Below are the code and all the weights of a small trained network. Each question names an input and a class and asks about switching units off, where a switched-off unit gives its printed mean instead of its output.

import numpy as np


def w(rows, s, z=0):
    codes = np.array(rows[::2]) - 128.0
    scale = np.full(codes.shape[1], s)
    scale[-1] = z or s
    return codes * scale


def norm(h):
    return h / np.sqrt((h * h).mean(-1, keepdims=True) + 1e-5)


def f(y):
    return y / 2 * (1 + np.tanh(0.7978845608 * (y + 0.044715 * y**3)))


def log_softmax(a):
    a = a - a.max(-1, keepdims=True)
    return a - np.log(np.exp(a).sum(-1, keepdims=True))


def net(x, mask):
    res = np.array(x, float).reshape(1, 7) / 4 @ E
    u = 0
    for l in range(2):
        y = f(norm(res) @ A[l][:, :-1].T + A[l][:, -1])
        res = res + np.where(mask[u : u + 14], y, B[l][:, -1]) @ B[l][:, :-1]
        u += 14
    return log_softmax(norm(res)[-1] @ U[:, :-1].T + U[:, -1])


A, B = {}, {}
E = w([
[176,191,134,171,120,206,191,147],'x0',
[85,69,142,158,162,125,142,85],'x1',
[79,150,114,97,23,96,126,172],'x2',
[123,153,101,66,133,162,125,6],'x3',
[127,191,229,140,116,117,108,123],'x4',
[60,185,81,171,172,135,89,89],'x5',
[162,86,98,122,93,54,115,88],'x6',
],0.015)
A[0] = w([
[161,139,80,172,166,114,139,151,33],'L0N1',
[81,132,135,192,214,107,46,110,111],'L0N2',
[72,109,149,193,220,75,87,110,60],'L0N3',
[205,249,173,171,143,145,106,86,110],'L0N4',
[80,62,141,95,116,117,144,150,92],'L0N5',
[170,103,161,144,126,137,161,63,43],'L0N6',
[187,177,191,137,86,109,156,92,3],'L0N7',
[152,214,107,119,165,128,105,98,77],'L0N8',
[47,184,59,112,87,118,132,124,89],'L0N9',
[172,60,85,132,74,78,115,125,62],'L0N10',
[168,70,50,130,116,79,40,147,73],'L0N11',
[144,212,130,143,113,125,86,164,67],'L0N12',
[40,218,125,131,87,126,73,252,142],'L0N13',
[102,108,115,124,106,94,129,198,49],'L0N14',
],0.014,0.013)
B[0] = w([
[65,126,161,169,115,143,139,172,126],'L0N1',
[35,64,159,142,177,164,127,114,200],'L0N2',
[56,46,204,170,161,169,114,150,181],'L0N3',
[196,250,160,185,96,113,115,118,201],'L0N4',
[165,160,154,129,119,165,68,154,159],'L0N5',
[126,128,178,127,85,107,64,144,137],'L0N6',
[86,89,176,212,98,74,90,124,137],'L0N7',
[134,153,153,104,81,165,143,117,145],'L0N8',
[41,141,91,125,72,121,105,95,169],'L0N9',
[152,151,137,116,216,45,145,93,166],'L0N10',
[119,133,24,110,169,94,137,140,177],'L0N11',
[134,127,154,144,147,52,124,157,144],'L0N12',
[166,132,160,199,82,86,28,167,244],'L0N13',
[210,155,145,110,158,89,135,151,147],'L0N14',
],0.014,0.011)
A[1] = w([
[166,232,167,159,175,127,152,59,142],'L1N1',
[109,113,191,61,122,16,122,67,63],'L1N2',
[117,81,41,141,94,94,106,114,85],'L1N3',
[127,160,104,148,152,205,140,98,43],'L1N4',
[135,199,144,67,226,227,125,70,103],'L1N5',
[142,176,182,115,66,136,125,194,32],'L1N6',
[128,79,87,162,118,169,201,223,43],'L1N7',
[177,113,34,116,187,52,101,140,57],'L1N8',
[36,199,60,126,80,171,113,37,110],'L1N9',
[156,199,81,162,232,235,245,193,70],'L1N10',
[128,164,188,92,122,231,89,97,139],'L1N11',
[140,187,124,92,107,119,85,223,2],'L1N12',
[132,75,154,128,102,65,98,186,111],'L1N13',
[158,60,166,26,146,131,151,73,81],'L1N14',
],0.012,0.0066)
B[1] = w([
[252,154,149,128,116,183,132,102,249],'L1N1',
[212,116,106,144,135,242,171,126,195],'L1N2',
[114,161,139,60,103,88,112,98,186],'L1N3',
[144,112,196,138,139,161,158,129,135],'L1N4',
[241,73,170,77,196,124,128,74,184],'L1N5',
[176,107,106,161,102,146,66,184,217],'L1N6',
[94,135,154,137,109,102,193,199,145],'L1N7',
[104,149,93,59,177,34,149,179,229],'L1N8',
[122,124,104,86,42,202,159,41,222],'L1N9',
[123,69,90,84,57,232,239,114,182],'L1N10',
[161,63,135,28,186,89,118,168,214],'L1N11',
[166,179,129,139,71,70,107,109,184],'L1N12',
[144,129,122,100,186,153,115,111,255],'L1N13',
[166,118,207,97,184,105,128,105,178],'L1N14',
],0.012,0.006)
U = w([
[59,58,193,192,213,152,85,134,161],'0',
[148,116,97,66,194,11,119,138,176],'1',
[86,90,97,142,120,150,250,206,82],'2',
[21,133,54,98,67,135,106,78,95],'3',
[92,163,125,148,148,124,167,119,5],'4',
[178,122,150,87,139,201,193,59,151],'5',
[187,228,162,190,81,110,97,173,167],'6',
],0.022,0.012)

Each question gives the input, the list of numbers given to net, and the class t.
The units are the neurons (one row each of A and B). Each row of codes is followed by its name. A weight is (code - 128) times the scale printed after its matrix; where a second scale follows, it is the last column's (A, B and U).
mask holds one flag per neuron, layer by layer. A switched-off neuron (its flag False) gives its mean, the last column of its row in B, instead of its output. The means were averaged over made-up inputs and are rounded, as every weight is.
A unit's drop is (log p(t) with every unit on - log p(t) with that unit switched off) / (log p(t) with every unit on - log p(t) with every unit switched off).
The circuit of an input: a set's keep is (log p(t) with only the set's units on - log p(t) with every unit switched off) / (log p(t) with every unit on - log p(t) with every unit switched off). Starting from the 12 units with the biggest drops (on a tie, the unit counted first), units are removed one at a time, each time the one whose removal leaves the highest keep (on an exact tie, the one counted first), for as long as the keep stays at least 0.8.
units of the circuit, in order: the units of the circuit, biggest drop first
most important unit: the unit with the biggest drop
top k neurons: the k neurons with the biggest drops, biggest first
k most important neurons of layer l: the k neurons of layer l with the biggest drops, biggest first
drop of u: that unit's drop, to one decimal
input [6,0,-3,2,2,3,-7], class 5: units of the circuit, in order : (L1N10)
input [-2,5,-4,0,6,-8,-2], class 5: 2 most important neurons of layer 0 : (L0N13 L0N3)
input [0,6,1,0,-4,-3,-5], class 5: 4 most important neurons of layer 0 : (L0N13 L0N5 L0N3 L0N11)
input [-2,-5,0,8,-2,2,6], class 5: 4 most important neurons of layer 1 : (L1N9 L1N2 L1N5 L1N14)
input [0,3,-2,0,5,-3,5], class 5: 2 most important neurons of layer 0 : (L0N13 L0N5)
input [-7,1,-5,-5,2,-2,4], class 0: 2 most important neurons of layer 0 : (L0N3 L0N2)
input [1,1,5,6,6,7,2], class 3: top 2 neurons : (L0N9 L1N9)
input [-5,6,-5,1,8,-5,8], class 0: 2 most important neurons of layer 1 : (L1N1 L1N9)
input [-7,-4,-8,7,-4,-7,-8], class 1: top 4 neurons : (L0N4 L1N11 L1N9 L1N1)
input [-1,0,-6,-5,-7,1,1], class 2: 2 most important neurons of layer 1 : (L1N10 L1N7)
input [1,-5,-5,-2,-3,1,-5], class 5: top 2 neurons : (L1N10 L0N13)
input [-8,4,7,-7,-6,0,-7], class 6: top 2 neurons : (L0N13 L0N5)
input [-2,-3,-6,2,4,0,6], class 5: 2 most important neurons of layer 0 : (L0N13 L0N2)
input [7,4,-3,-1,-8,-6,0], class 2: units of the circuit, in order : (L1N7)
input [5,-5,2,6,-2,4,5], class 5: top 2 neurons : (L0N13 L1N9)
input [-6,-3,-1,-4,-1,8,5], class 0: top 2 neurons : (L0N3 L0N2)
input [6,-3,-3,-6,-5,4,2], class 2: drop of L1N10 : 0.5
input [-3,4,0,6,4,0,1], class 5: drop of L0N3 : 0.0
input [-5,-2,-1,6,7,-2,0], class 5: drop of L0N13 : 1.2
input [7,5,0,-3,-7,-1,-3], class 2: drop of L1N7 : 0.1
input [4,5,4,5,-6,-6,5], class 1: most important unit : L1N8
